Below is a small trained network, with its code and all its weights. Each question gives an input and a target symbol and asks what happens when units are switched off, that is, made to give their printed mean instead of their output.

import numpy as np


def w(rows, s, z=0):
    codes = np.array(rows[::2]) - 128.0
    scale = np.full(codes.shape[1], s)
    scale[-1] = z or s
    return codes * scale


def norm(h):
    return h / np.sqrt((h * h).mean(-1, keepdims=True) + 1e-5)


def f(y):
    return np.maximum(y, 0)


def softmax(a):
    e = np.exp(a - a.max(-1, keepdims=True))
    return e / e.sum(-1, keepdims=True)


def log_softmax(a):
    a = a - a.max(-1, keepdims=True)
    return a - np.log(np.exp(a).sum(-1, keepdims=True))


def net(x, mask):
    ids = ['ΣΨΩδζμτφ'.index(c) for c in x.split()]
    T = len(ids)
    res = E[ids] + P[:T]
    q, k, v = (norm(res) @ M[0].T for M in (Q, K, V))
    z = softmax(np.where(np.tri(T) > 0, q @ k.T / 4**0.5, -1e9)) @ v
    res = res + np.where(mask[0], z, O[0][:, -1]) @ O[0][:, :-1]
    y = f(norm(res) @ A[0][:, :-1].T + A[0][:, -1])
    res = res + np.where(mask[1:9], y, B[0][:, -1]) @ B[0][:, :-1]
    return log_softmax(norm(res)[-1] @ U[:, :-1].T + U[:, -1])


Q, K, V, O, A, B = {}, {}, {}, {}, {}, {}
E = w([
[151,119,128,230],'Σ',
[63,213,36,180],'Ψ',
[108,93,118,194],'Ω',
[105,95,120,181],'δ',
[143,133,99,227],'ζ',
[159,95,73,3],'μ',
[100,112,115,179],'τ',
[87,202,137,217],'φ',
],0.011)
P = w([
[133,146,126,147],'0',
[255,210,167,188],'1',
[118,157,185,185],'2',
[122,136,92,121],'3',
[240,195,159,112],'4',
[108,138,188,183],'5',
[105,134,91,111],'6',
[210,198,172,77],'7',
[111,132,187,196],'8',
[101,118,107,103],'9',
[188,209,168,64],'10',
[125,121,177,208],'11',
],0.01)
Q[0] = w([
[164,180,216,147],'h0',
[83,168,66,169],'h0',
[76,170,155,229],'h0',
[140,121,2,121],'h0',
],0.0091)
K[0] = w([
[189,230,2,132],'h0',
[42,102,149,147],'h0',
[77,227,132,188],'h0',
[62,89,227,50],'h0',
],0.0081)
V[0] = w([
[76,191,34,70],'h0',
[244,2,242,108],'h0',
[26,158,204,232],'h0',
[63,104,90,120],'h0',
],0.0053)
O[0] = w([
[96,88,111,152,167],'h0',
[90,167,254,196,1],'h0',
[144,77,203,41,154],'h0',
[46,67,205,87,113],'h0',
],0.0072,0.003)
A[0] = w([
[135,244,127,176,139],'n0',
[113,249,34,124,82],'n1',
[14,97,127,153,175],'n2',
[96,152,60,186,147],'n3',
[133,1,34,114,178],'n4',
[130,81,194,137,252],'n5',
[79,148,221,175,111],'n6',
[166,82,51,207,55],'n7',
],0.0074,0.0025)
B[0] = w([
[185,72,84,107,210],'n0',
[139,99,172,102,255],'n1',
[152,32,76,133,177],'n2',
[138,70,253,195,209],'n3',
[132,182,124,165,244],'n4',
[99,191,156,78,164],'n5',
[40,219,82,126,151],'n6',
[59,126,165,86,198],'n7',
],0.0071,0.0063)
U = w([
[159,189,108,2,241],'Σ',
[79,163,149,48,3],'Ψ',
[251,189,98,163,249],'Ω',
[72,5,136,211,87],'δ',
[92,156,11,141,22],'ζ',
[101,130,161,167,232],'μ',
[75,156,176,10,28],'τ',
[229,103,133,69,232],'φ',
],0.0098,0.003)

Each question gives the input, a string of symbols that net reads in full, and the target symbol t.
The units are the heads (4 rows each of Q, K, V and O) and the neurons (one row each of A and B). Each row of codes is followed by its name. A weight is (code - 128) times the scale printed after its matrix; where a second scale follows, it is the last column's (O, A, B and U).
mask holds one flag per unit, heads first, then neurons. A switched-off unit (its flag False) gives its mean, the last column of its rows in O or B, instead of its output. The means were averaged over made-up inputs and are rounded, as every weight is.
A unit's drop is (log p(t) with every unit on - log p(t) with that unit switched off) / (log p(t) with every unit on - log p(t) with every unit switched off).
The circuit of an input: a set's keep is (log p(t) with only the set's units on - log p(t) with every unit switched off) / (log p(t) with every unit on - log p(t) with every unit switched off). Starting from all 9 units, units are removed one at a time, each time the one whose removal leaves the highest keep (on an exact tie, the one counted first), for as long as the keep stays at least 0.8.
units of the circuit, in order: the units of the circuit, biggest drop first
k most important neurons: the k neurons with the biggest drops, biggest first
drop when u is switched off: that unit's drop, to one decimal
input Ψ μ φ μ ζ δ μ φ Ψ μ, target ζ: units of the circuit, in order => [h0; n4]
input Ω τ τ τ, target Σ: units of the circuit, in order => [h0; n3]
input μ μ φ Ψ Ω μ δ Ω μ Σ, target μ: 4 most important neurons => [n4; n7; n0; n2]
input μ τ Ψ μ Ψ, target φ: units of the circuit, in order => [n1; n4; n0]
input Ψ Ψ τ τ μ, target Ω: units of the circuit, in order => [h0]
input ζ Ψ τ φ φ, target φ: units of the circuit, in order => [h0; n4]
input Ψ Σ μ φ, target δ: 2 most important neurons => [n3; n5]
input Σ μ Ψ δ, target ζ: units of the circuit, in order => [h0; n4; n3; n1]
input μ Ω μ Ψ Σ Ψ φ μ Ψ φ, target ζ: units of the circuit, in order => [h0; n4; n1; n7]
input φ Ψ δ μ τ τ μ φ, target φ: units of the circuit, in order => [n0; n4]
input τ Ω τ, target τ: units of the circuit, in order => [h0; n5]
input ζ μ δ φ φ μ μ Ψ Ψ, target δ: 2 most important neurons => [n3; n2]
input τ Σ μ τ φ ζ τ ζ Ψ τ, target ζ: units of the circuit, in order => [h0; n3; n4; n1]
input Ψ Ψ ζ Σ μ, target Ω: units of the circuit, in order => [h0]
input ζ δ ζ Σ, target μ: units of the circuit, in order => [n7; n0; h0; n2]
input μ Ω τ φ Ω τ Σ, target Σ: 2 most important neurons => [n3; n5]
input Ψ τ Ψ μ Ψ Ψ δ, target ζ: units of the circuit, in order => [n4; n1]
input Ω μ φ δ μ Ψ Σ, target ζ: 3 most important neurons => [n3; n1; n4]
input δ τ Ψ μ, target ζ: 3 most important neurons => [n4; n0; n5]
input Ω τ Ω τ μ δ δ, target τ: 2 most important neurons => [n5; n0]
input μ Σ δ Ψ δ δ Ω, target τ: drop when n5 is switched off => 0.4
input Ω τ Σ τ μ Ψ Σ, target ζ: drop when n3 is switched off => 1.0
input μ δ Ω μ Ψ δ τ, target τ: drop when n4 is switched off => 0.0
input Ψ μ μ τ φ φ, target δ: drop when h0 is switched off => 0.6
